Below is a small trained network, with its code and all its weights. Each question gives an input and a class and asks what happens when units are switched off, that is, made to give their printed mean instead of their output.

import numpy as np


def w(rows, s, z=0):
    codes = np.array(rows[::2]) - 128.0
    scale = np.full(codes.shape[1], s)
    scale[-1] = z or s
    return codes * scale


def norm(h):
    return h / np.sqrt((h * h).mean(-1, keepdims=True) + 1e-5)


def f(y):
    return y / 2 * (1 + np.tanh(0.7978845608 * (y + 0.044715 * y**3)))


def log_softmax(a):
    a = a - a.max(-1, keepdims=True)
    return a - np.log(np.exp(a).sum(-1, keepdims=True))


def net(x, mask):
    res = np.array(x, float).reshape(1, 3) / 4 @ E
    u = 0
    for l in range(2):
        y = f(norm(res) @ A[l][:, :-1].T + A[l][:, -1])
        res = res + np.where(mask[u : u + 15], y, B[l][:, -1]) @ B[l][:, :-1]
        u += 15
    return log_softmax(norm(res)[-1] @ U[:, :-1].T + U[:, -1])


A, B = {}, {}
E = w([
[128,143,144,194,93,254,55],'x0',
[109,141,125,253,43,45,121],'x1',
[146,143,123,43,3,118,123],'x2',
],0.0022)
A[0] = w([
[128,133,118,106,168,165,110,21],'0.n1',
[125,132,128,125,18,165,113,90],'0.n2',
[135,127,127,162,107,173,115,24],'0.n3',
[136,129,123,5,123,72,152,158],'0.n4',
[124,131,127,127,154,147,124,46],'0.n5',
[128,121,122,130,138,141,127,84],'0.n6',
[120,126,128,77,237,158,137,210],'0.n7',
[129,127,131,230,151,68,128,79],'0.n8',
[126,122,125,132,132,127,139,125],'0.n9',
[137,130,124,39,177,122,127,8],'0.n10',
[121,128,127,170,208,165,132,47],'0.n11',
[129,124,127,130,121,134,114,67],'0.n12',
[123,131,122,167,87,21,142,149],'0.n13',
[135,107,142,85,156,145,141,63],'0.n14',
[135,134,129,160,108,171,116,41],'0.n15',
],0.011,0.0014)
B[0] = w([
[154,129,204,117,160,115,138,161],'0.n1',
[94,141,45,202,71,102,112,215],'0.n2',
[79,137,131,104,173,144,70,156],'0.n3',
[32,69,179,46,97,153,58,255],'0.n4',
[161,123,147,104,127,126,113,134],'0.n5',
[140,126,139,118,131,125,117,128],'0.n6',
[144,98,99,144,225,143,226,243],'0.n7',
[153,87,65,208,57,68,225,223],'0.n8',
[137,128,128,118,110,131,145,129],'0.n9',
[141,244,91,131,117,81,208,204],'0.n10',
[189,98,190,135,67,137,6,196],'0.n11',
[122,141,123,122,145,119,109,125],'0.n12',
[213,83,214,77,174,160,159,244],'0.n13',
[149,205,116,116,172,132,152,164],'0.n14',
[75,135,133,109,175,143,73,155],'0.n15',
],0.014,0.0077)
A[1] = w([
[64,159,19,163,38,117,35,70],'1.n1',
[28,171,58,196,51,108,53,99],'1.n2',
[105,68,172,123,51,113,56,164],'1.n3',
[255,186,106,191,63,75,164,67],'1.n4',
[43,180,145,58,100,166,79,128],'1.n5',
[108,247,54,168,236,180,120,112],'1.n6',
[64,209,60,93,123,146,214,3],'1.n7',
[136,135,106,196,96,169,68,93],'1.n8',
[106,115,149,152,125,143,126,98],'1.n9',
[145,123,191,114,140,141,174,118],'1.n10',
[142,117,77,223,115,135,39,116],'1.n11',
[124,189,113,59,173,131,208,170],'1.n12',
[129,134,97,134,148,116,113,105],'1.n13',
[135,41,80,188,177,161,178,84],'1.n14',
[27,178,57,90,150,123,207,24],'1.n15',
],0.0086,0.0015)
B[1] = w([
[159,248,94,130,123,245,117,251],'1.n1',
[165,253,92,132,110,232,117,253],'1.n2',
[133,161,167,77,83,108,188,204],'1.n3',
[140,140,83,182,151,106,138,220],'1.n4',
[206,117,114,189,115,106,159,208],'1.n5',
[152,104,132,143,72,73,165,198],'1.n6',
[74,102,104,65,199,141,103,195],'1.n7',
[98,130,105,84,104,95,146,169],'1.n8',
[142,159,115,85,143,84,125,129],'1.n9',
[76,204,76,161,74,57,19,193],'1.n10',
[104,110,118,87,94,123,189,209],'1.n11',
[113,38,81,191,61,146,124,221],'1.n12',
[135,113,154,133,129,147,154,126],'1.n13',
[133,163,133,166,130,98,139,208],'1.n14',
[51,110,104,99,195,157,89,214],'1.n15',
],0.018,0.0062)
U = w([
[77,147,152,148,154,127,87,2],'0',
[129,99,215,48,62,105,129,134],'1',
[122,239,74,123,100,218,130,154],'2',
[7,54,60,102,183,132,127,142],'3',
[187,98,108,236,135,54,174,152],'4',
[154,135,191,136,229,147,31,109],'5',
],0.011,0.0091)

Each question gives the input, the list of numbers given to net, and the class t.
The units are the neurons (one row each of A and B). Each row of codes is followed by its name. A weight is (code - 128) times the scale printed after its matrix; where a second scale follows, it is the last column's (A, B and U).
mask holds one flag per neuron, layer by layer. A switched-off neuron (its flag False) gives its mean, the last column of its row in B, instead of its output. The means were averaged over made-up inputs and are rounded, as every weight is.
A unit's drop is (log p(t) with every unit on - log p(t) with that unit switched off) / (log p(t) with every unit on - log p(t) with every unit switched off).
unit that matters most: the unit with the biggest drop
top k neurons: the k neurons with the biggest drops, biggest first
top k neurons in layer l: the k neurons of layer l with the biggest drops, biggest first
drop of u: that unit's drop, to one decimal
input [4,-1,-8], class 4: unit that matters most => 0.n4
input [3,0,-5], class 1: top 2 neurons => 0.n11; 0.n10
input [4,1,-6], class 1: top 3 neurons => 0.n11; 0.n2; 0.n10
input [6,-7,6], class 3: top 2 neurons in layer 0 => 0.n11; 0.n1
input [8,-3,-1], class 1: top 2 neurons => 0.n1; 0.n8
input [1,-8,-2], class 4: top 3 neurons => 0.n11; 0.n1; 1.n6
input [5,-6,-5], class 5: top 2 neurons => 0.n11; 0.n8
input [6,-6,-5], class 5: top 2 neurons in layer 0 => 0.n11; 0.n8
input [3,0,-2], class 1: top 2 neurons => 0.n2; 0.n10
input [3,-3,-2], class 5: top 2 neurons => 0.n11; 0.n8
input [7,0,-8], class 1: top 2 neurons => 0.n11; 0.n2
input [8,-2,-4], class 5: top 2 neurons => 0.n8; 0.n2
input [5,-3,-5], class 5: top 2 neurons => 0.n11; 0.n7
input [-1,5,-5], class 4: unit that matters most => 0.n8
input [0,3,-8], class 4: top 2 neurons => 0.n8; 0.n4
input [-7,-2,8], class 1: top 2 neurons in layer 0 => 0.n4; 0.n7
input [-4,-1,3], class 1: top 2 neurons in layer 0 => 0.n4; 0.n7
input [7,-4,-2], class 5: drop of 0.n2 => 0.1
input [-4,4,5], class 1: drop of 0.n13 => 0.1
input [6,-1,-5], class 1: unit that matters most => 0.n11
input [-2,1,-1], class 4: drop of 0.n8 => 0.8
input [-1,3,-8], class 4: drop of 0.n8 => 0.2
